Below is a small trained network, with its code and all its weights. Each question gives an input and a class and asks what happens when units are switched off, that is, made to give their printed mean instead of their output.

import numpy as np


def w(rows, s, z=0):
    codes = np.array(rows[::2]) - 128.0
    scale = np.full(codes.shape[1], s)
    scale[-1] = z or s
    return codes * scale


def f(y):
    return y / 2 * (1 + np.tanh(0.7978845608 * (y + 0.044715 * y**3)))


def log_softmax(a):
    a = a - a.max(-1, keepdims=True)
    return a - np.log(np.exp(a).sum(-1, keepdims=True))


def net(x, mask):
    res = np.array(x, float).reshape(1, 7) / 4 @ E
    y = f(res @ A[0][:, :-1].T + A[0][:, -1])
    res = res + np.where(mask, y, B[0][:, -1]) @ B[0][:, :-1]
    return log_softmax(res[-1] @ U[:, :-1].T + U[:, -1])


A, B = {}, {}
E = w([
[125,129,125,131,129],'x0',
[151,111,52,165,18],'x1',
[53,136,213,86,29],'x2',
[170,69,254,222,123],'x3',
[136,125,130,118,126],'x4',
[182,245,170,142,119],'x5',
[126,128,127,128,128],'x6',
],0.0082)
A[0] = w([
[20,209,40,92,149,1],'neuron 0',
[188,194,147,125,122,75],'neuron 1',
[132,133,89,183,178,49],'neuron 2',
[159,197,140,132,117,45],'neuron 3',
[92,24,105,124,144,69],'neuron 4',
[151,101,170,172,120,38],'neuron 5',
[230,158,15,174,247,73],'neuron 6',
[166,130,96,161,178,66],'neuron 7',
[129,82,219,196,152,70],'neuron 8',
[141,87,150,212,103,144],'neuron 9',
[153,100,166,184,131,49],'neuron 10',
[196,197,150,109,115,46],'neuron 11',
[205,240,152,158,95,154],'neuron 12',
[132,125,174,44,204,66],'neuron 13',
[133,148,44,129,16,104],'neuron 14',
[122,20,101,117,122,114],'neuron 15',
[83,154,156,115,61,79],'neuron 16',
[140,114,77,201,62,63],'neuron 17',
[2,186,160,128,72,45],'neuron 18',
[142,136,91,115,98,90],'neuron 19',
[187,114,139,79,113,188],'neuron 20',
[65,182,93,70,183,111],'neuron 21',
[194,78,112,166,37,110],'neuron 22',
[182,231,131,172,96,60],'neuron 23',
[187,121,66,180,171,83],'neuron 24',
[73,129,168,111,206,112],'neuron 25',
],0.0099,0.0082)
B[0] = w([
[174,148,27,177,29,184],'neuron 0',
[67,123,100,169,114,158],'neuron 1',
[115,109,176,124,55,136],'neuron 2',
[45,85,85,240,88,139],'neuron 3',
[15,111,107,217,164,161],'neuron 4',
[140,154,77,178,45,144],'neuron 5',
[115,87,200,76,70,243],'neuron 6',
[120,101,182,106,64,146],'neuron 7',
[200,136,1,138,65,204],'neuron 8',
[150,126,46,67,110,208],'neuron 9',
[145,134,45,138,63,151],'neuron 10',
[87,101,100,186,126,150],'neuron 11',
[32,104,84,123,176,254],'neuron 12',
[156,175,169,212,124,165],'neuron 13',
[176,206,171,166,189,223],'neuron 14',
[55,142,125,176,153,176],'neuron 15',
[129,81,178,69,79,169],'neuron 16',
[161,166,188,182,182,172],'neuron 17',
[141,28,222,93,49,186],'neuron 18',
[155,171,126,153,126,138],'neuron 19',
[135,103,97,61,152,176],'neuron 20',
[184,144,80,170,116,193],'neuron 21',
[181,166,172,155,209,204],'neuron 22',
[87,117,118,181,152,183],'neuron 23',
[126,72,210,115,51,180],'neuron 24',
[171,235,205,222,177,177],'neuron 25',
],0.0084,0.0079)
U = w([
[167,117,62,132,87,94],'0',
[109,63,206,106,86,91],'1',
[6,102,113,161,168,96],'2',
[128,115,135,105,158,251],'3',
[167,161,180,156,176,89],'4',
],0.015,0.019)

Each question gives the input, the list of numbers given to net, and the class t.
The units are the neurons (one row each of A and B). Each row of codes is followed by its name. A weight is (code - 128) times the scale printed after its matrix; where a second scale follows, it is the last column's (A, B and U).
mask holds one flag per neuron, in row order. A switched-off neuron (its flag False) gives its mean, the last column of its row in B, instead of its output. The means were averaged over made-up inputs and are rounded, as every weight is.
A unit's drop is (log p(t) with every unit on - log p(t) with that unit switched off) / (log p(t) with every unit on - log p(t) with every unit switched off).
The circuit of an input: a set's keep is (log p(t) with only the set's units on - log p(t) with every unit switched off) / (log p(t) with every unit on - log p(t) with every unit switched off). Starting from the 12 units with the biggest drops (on a tie, the unit counted first), units are removed one at a time, each time the one whose removal leaves the highest keep (on an exact tie, the one counted first), for as long as the keep stays at least 0.8.
units of the circuit, in order: the units of the circuit, biggest drop first
most important unit: the unit with the biggest drop
top k neurons: the k neurons with the biggest drops, biggest first
drop when u is switched off: that unit's drop, to one decimal
input [-8,-8,7,-3,7,-3,-8], class 4: units of the circuit, in order -> neuron 25
input [1,-2,-6,-2,2,6,6], class 1: units of the circuit, in order -> neuron 6; neuron 24
input [-7,8,-2,4,-1,5,1], class 4: top 3 neurons -> neuron 22; neuron 17; neuron 14
input [1,8,6,1,-7,-5,-4], class 4: units of the circuit, in order -> neuron 14; neuron 22
input [-5,8,-1,-5,4,-8,-5], class 2: top 2 neurons -> neuron 4; neuron 15
input [4,-5,-1,1,-2,-1,-3], class 4: units of the circuit, in order -> neuron 25; neuron 12
input [-6,7,2,5,1,3,-3], class 4: top 3 neurons -> neuron 22; neuron 17; neuron 14
input [2,-8,-7,-4,-1,-7,-5], class 4: top 3 neurons -> neuron 25; neuron 13; neuron 21
input [-2,-2,5,0,4,6,8], class 2: top 2 neurons -> neuron 12; neuron 6
input [4,-8,1,4,4,-3,7], class 4: top 2 neurons -> neuron 25; neuron 13
input [4,-8,-8,8,-6,6,3], class 0: top 2 neurons -> neuron 8; neuron 10
input [4,2,-5,1,3,-6,-1], class 2: top 4 neurons -> neuron 4; neuron 15; neuron 18; neuron 16
input [-7,0,-1,5,4,-8,-7], class 2: top 2 neurons -> neuron 4; neuron 15
input [-1,0,4,-1,2,4,7], class 1: most important unit -> neuron 18
input [-1,-8,8,-8,5,1,5], class 0: top 2 neurons -> neuron 0; neuron 21
input [-8,-3,3,-5,2,-5,8], class 0: drop when neuron 10 is switched off -> -0.1
input [0,3,1,-7,-3,8,-2], class 2: drop when neuron 8 is switched off -> 0.2
input [1,1,-5,7,3,-2,-3], class 0: drop when neuron 8 is switched off -> 0.2
